Below is a small trained network, with its code and all its weights. Each question gives an input and a class and asks what happens when units are switched off, that is, made to give their printed mean instead of their output.

import numpy as np


def w(rows, s, z=0):
    codes = np.array(rows[::2]) - 128.0
    scale = np.full(codes.shape[1], s)
    scale[-1] = z or s
    return codes * scale


def norm(h):
    return h / np.sqrt((h * h).mean(-1, keepdims=True) + 1e-5)


def f(y):
    return y / 2 * (1 + np.tanh(0.7978845608 * (y + 0.044715 * y**3)))


def log_softmax(a):
    a = a - a.max(-1, keepdims=True)
    return a - np.log(np.exp(a).sum(-1, keepdims=True))


def net(x, mask):
    res = np.array(x, float).reshape(1, 7) / 4 @ E
    u = 0
    for l in range(3):
        y = f(norm(res) @ A[l][:, :-1].T + A[l][:, -1])
        res = res + np.where(mask[u : u + 8], y, B[l][:, -1]) @ B[l][:, :-1]
        u += 8
    return log_softmax(norm(res)[-1] @ U[:, :-1].T + U[:, -1])


A, B = {}, {}
E = w([
[129,128,127,129,129],'x0',
[129,126,127,130,126],'x1',
[115,150,12,105,163],'x2',
[128,129,129,128,129],'x3',
[129,126,128,130,126],'x4',
[117,77,120,149,225],'x5',
[81,145,152,254,130],'x6',
],0.0093)
A[0] = w([
[109,173,76,123,228,52],'L0N0',
[74,201,50,69,111,20],'L0N1',
[68,179,67,190,107,61],'L0N2',
[149,2,146,60,184,4],'L0N3',
[153,81,86,178,236,190],'L0N4',
[154,159,149,74,131,158],'L0N5',
[117,128,173,84,114,118],'L0N6',
[159,45,161,105,198,52],'L0N7',
],0.0087,0.0039)
B[0] = w([
[170,67,53,174,33,184],'L0N0',
[110,173,127,102,206,179],'L0N1',
[159,196,132,215,143,187],'L0N2',
[101,196,149,87,236,186],'L0N3',
[98,77,124,109,126,254],'L0N4',
[127,90,136,95,170,172],'L0N5',
[172,100,134,73,148,149],'L0N6',
[149,176,163,198,255,168],'L0N7',
],0.0081,0.0052)
A[1] = w([
[197,31,237,82,54,31],'L1N0',
[130,220,180,229,215,80],'L1N1',
[195,147,126,120,107,38],'L1N2',
[95,106,166,147,111,34],'L1N3',
[180,95,104,5,105,255],'L1N4',
[84,117,139,156,215,156],'L1N5',
[152,143,1,33,169,37],'L1N6',
[182,148,74,165,130,81],'L1N7',
],0.0088,0.0028)
B[1] = w([
[165,74,100,153,245,193],'L1N0',
[153,108,121,10,145,225],'L1N1',
[99,116,139,144,135,120],'L1N2',
[165,131,119,97,58,126],'L1N3',
[36,95,176,151,95,253],'L1N4',
[113,92,127,107,98,198],'L1N5',
[131,128,254,137,38,235],'L1N6',
[143,153,156,102,168,143],'L1N7',
],0.0093,0.0061)
A[2] = w([
[192,161,237,106,84,233],'L2N0',
[165,136,122,32,140,119],'L2N1',
[43,24,178,80,101,91],'L2N2',
[96,73,194,145,161,126],'L2N3',
[126,55,71,171,240,217],'L2N4',
[203,105,82,245,129,128],'L2N5',
[134,254,48,153,142,116],'L2N6',
[143,155,127,130,208,4],'L2N7',
],0.0092,0.0028)
B[2] = w([
[31,254,23,167,98,220],'L2N0',
[121,186,86,147,58,146],'L2N1',
[244,39,102,208,194,255],'L2N2',
[194,116,66,101,100,210],'L2N3',
[90,216,130,145,38,217],'L2N4',
[57,149,169,92,118,164],'L2N5',
[175,46,198,27,215,166],'L2N6',
[125,156,94,127,132,130],'L2N7',
],0.0084,0.0088)
U = w([
[216,28,109,182,115,71],'0',
[43,201,101,161,5,249],'1',
[149,193,136,36,209,80],'2',
],0.014,0.0016)

Each question gives the input, the list of numbers given to net, and the class t.
The units are the neurons (one row each of A and B). Each row of codes is followed by its name. A weight is (code - 128) times the scale printed after its matrix; where a second scale follows, it is the last column's (A, B and U).
mask holds one flag per neuron, layer by layer. A switched-off neuron (its flag False) gives its mean, the last column of its row in B, instead of its output. The means were averaged over made-up inputs and are rounded, as every weight is.
A unit's drop is (log p(t) with every unit on - log p(t) with that unit switched off) / (log p(t) with every unit on - log p(t) with every unit switched off).
The circuit of an input: a set's keep is (log p(t) with only the set's units on - log p(t) with every unit switched off) / (log p(t) with every unit on - log p(t) with every unit switched off). Starting from the 12 units with the biggest drops (on a tie, the unit counted first), units are removed one at a time, each time the one whose removal leaves the highest keep (on an exact tie, the one counted first), for as long as the keep stays at least 0.8.
circuit, biggest first: the units of the circuit, biggest drop first
k most important neurons: the k neurons with the biggest drops, biggest first
k most important neurons of layer l: the k neurons of layer l with the biggest drops, biggest first
drop of u: that unit's drop, to one decimal
input [7,2,6,-5,-7,1,0], class 0: circuit, biggest first -> [L1N6; L2N4]
input [8,0,-6,-3,2,1,-6], class 2: circuit, biggest first -> [L0N3]
input [1,1,-2,4,6,-4,0], class 0: 2 most important neurons -> [L0N2; L1N4]
input [-8,0,1,-3,-4,6,1], class 1: 3 most important neurons of layer 0 -> [L0N0; L0N7; L0N5]
input [-5,-1,6,3,7,0,7], class 2: 2 most important neurons of layer 1 -> [L1N4; L1N1]
input [4,4,7,2,-5,0,0], class 1: 3 most important neurons -> [L1N6; L0N2; L2N2]
input [-4,1,2,7,5,-7,5], class 2: 2 most important neurons -> [L2N6; L1N6]
input [0,-5,3,5,-7,-4,-4], class 1: 2 most important neurons -> [L1N6; L2N0]
input [6,6,4,-7,2,-1,5], class 2: 2 most important neurons -> [L2N6; L0N2]
input [-5,7,-7,-7,6,3,-5], class 2: 2 most important neurons -> [L0N7; L0N3]
input [-6,-7,2,1,-6,-3,-4], class 1: 2 most important neurons of layer 0 -> [L0N1; L0N4]
input [4,-4,-8,1,-5,-5,-8], class 0: drop of L1N4 -> 0.2
input [4,-6,7,6,-1,-2,4], class 2: drop of L2N6 -> 0.4
input [-6,7,-5,0,-5,-6,-1], class 0: circuit, biggest first -> [L1N0]
input [5,5,8,8,-4,-1,4], class 2: drop of L2N6 -> 1.6
